Below are the code and all the weights of a small trained network. Each question names an input and a class and asks about switching units off, where a switched-off unit gives its printed mean instead of its output.

import numpy as np


def w(rows, s, z=0):
    codes = np.array(rows[::2]) - 128.0
    scale = np.full(codes.shape[1], s)
    scale[-1] = z or s
    return codes * scale


def norm(h):
    return h / np.sqrt((h * h).mean(-1, keepdims=True) + 1e-5)


def f(y):
    return np.maximum(y, 0)


def log_softmax(a):
    a = a - a.max(-1, keepdims=True)
    return a - np.log(np.exp(a).sum(-1, keepdims=True))


def net(x, mask):
    res = np.array(x, float).reshape(1, 5) / 4 @ E
    u = 0
    for l in range(3):
        y = f(norm(res) @ A[l][:, :-1].T + A[l][:, -1])
        res = res + np.where(mask[u : u + 3], y, B[l][:, -1]) @ B[l][:, :-1]
        u += 3
    return log_softmax(norm(res)[-1] @ U[:, :-1].T + U[:, -1])


A, B = {}, {}
E = w([
[51,47,172,81,58,143,120],'x0',
[45,213,65,142,81,132,98],'x1',
[101,161,190,158,115,137,190],'x2',
[79,134,183,135,154,2,81],'x3',
[186,146,156,157,31,115,113],'x4',
],0.0056)
A[0] = w([
[125,206,226,166,62,115,246,2],'0.n0',
[160,231,171,197,219,71,81,204],'0.n1',
[206,89,67,116,61,101,2,101],'0.n2',
],0.0062,0.0035)
B[0] = w([
[43,108,136,159,249,157,156,176],'0.n0',
[168,113,98,159,122,142,82,253],'0.n1',
[37,154,194,198,208,162,227,205],'0.n2',
],0.011,0.0049)
A[1] = w([
[116,123,159,155,153,2,37,75],'1.n0',
[13,248,32,154,73,107,79,5],'1.n1',
[218,55,176,95,168,69,158,3],'1.n2',
],0.0073,0.0049)
B[1] = w([
[80,168,172,51,85,176,102,246],'1.n0',
[200,70,177,95,148,85,223,252],'1.n1',
[168,119,123,99,101,91,254,193],'1.n2',
],0.014,0.0033)
A[2] = w([
[29,3,134,116,29,76,127,120],'2.n0',
[68,110,58,43,254,109,132,5],'2.n1',
[185,113,24,105,100,253,170,42],'2.n2',
],0.0084,0.0024)
B[2] = w([
[196,191,35,206,134,134,93,247],'2.n0',
[124,155,176,138,174,247,176,216],'2.n1',
[84,152,170,103,84,73,66,254],'2.n2',
],0.011,0.005)
U = w([
[40,103,135,153,238,171,174,93],'0',
[214,74,147,83,84,101,234,135],'1',
[107,132,147,138,144,179,150,223],'2',
[87,158,190,62,40,125,84,134],'3',
[205,149,13,168,132,127,78,163],'4',
[89,61,106,102,154,128,131,70],'5',
[86,42,12,54,135,46,99,3],'6',
[82,13,7,52,135,30,95,9],'7',
],0.013,0.0074)

Each question gives the input, the list of numbers given to net, and the class t.
The units are the neurons (one row each of A and B). Each row of codes is followed by its name. A weight is (code - 128) times the scale printed after its matrix; where a second scale follows, it is the last column's (A, B and U).
mask holds one flag per neuron, layer by layer. A switched-off neuron (its flag False) gives its mean, the last column of its row in B, instead of its output. The means were averaged over made-up inputs and are rounded, as every weight is.
A unit's drop is (log p(t) with every unit on - log p(t) with that unit switched off) / (log p(t) with every unit on - log p(t) with every unit switched off).
The circuit of an input: a set's keep is (log p(t) with only the set's units on - log p(t) with every unit switched off) / (log p(t) with every unit on - log p(t) with every unit switched off). Starting from all 9 units, units are removed one at a time, each time the one whose removal leaves the highest keep (on an exact tie, the one counted first), for as long as the keep stays at least 0.8.
units of the circuit, in order: the units of the circuit, biggest drop first
k most important neurons of layer l: the k neurons of layer l with the biggest drops, biggest first
input [5,0,1,-8,-3], class 3: units of the circuit, in order => (2.n2)
input [6,1,2,-5,3], class 4: units of the circuit, in order => (2.n0; 0.n2)
input [5,-8,4,6,-6], class 1: units of the circuit, in order => (1.n2; 0.n2)
input [-8,-6,4,-3,-1], class 4: units of the circuit, in order => (1.n1; 0.n2)
input [7,-4,-4,6,-6], class 4: 2 most important neurons of layer 2 => (2.n0; 2.n2)
input [-1,-6,6,7,-5], class 3: units of the circuit, in order => (1.n0; 0.n2)
input [0,-4,-5,7,3], class 3: 2 most important neurons of layer 1 => (1.n0; 1.n1)
input [7,6,-1,7,7], class 2: units of the circuit, in order => (0.n2; 2.n0; 1.n0)
input [-8,-6,3,8,-4], class 3: units of the circuit, in order => (1.n0; 0.n2)
input [1,4,-5,6,-8], class 2: units of the circuit, in order => (2.n1; 1.n0; 0.n2)
input [-4,-2,-4,2,-8], class 2: units of the circuit, in order => (2.n1; 0.n2)
input [-7,-5,3,3,-3], class 4: 2 most important neurons of layer 0 => (0.n1; 0.n2)
input [-6,6,-4,-1,4], class 1: 2 most important neurons of layer 2 => (2.n0; 2.n1)
input [2,-6,-8,1,5], class 0: most important neuron of layer 0 => (0.n2)
input [-5,-7,0,-7,-6], class 1: 2 most important neurons of layer 2 => (2.n0; 2.n2)
input [-7,-6,3,4,4], class 4: 2 most important neurons of layer 0 => (0.n1; 0.n2)
input [-1,-2,-3,4,0], class 3: 2 most important neurons of layer 0 => (0.n0; 0.n1)
input [7,4,8,-6,3], class 0: 2 most important neurons of layer 0 => (0.n0; 0.n1)
input [-8,2,6,-8,-5], class 3: 2 most important neurons of layer 0 => (0.n2; 0.n0)
input [-5,1,-7,8,5], class 3: units of the circuit, in order => (1.n0)
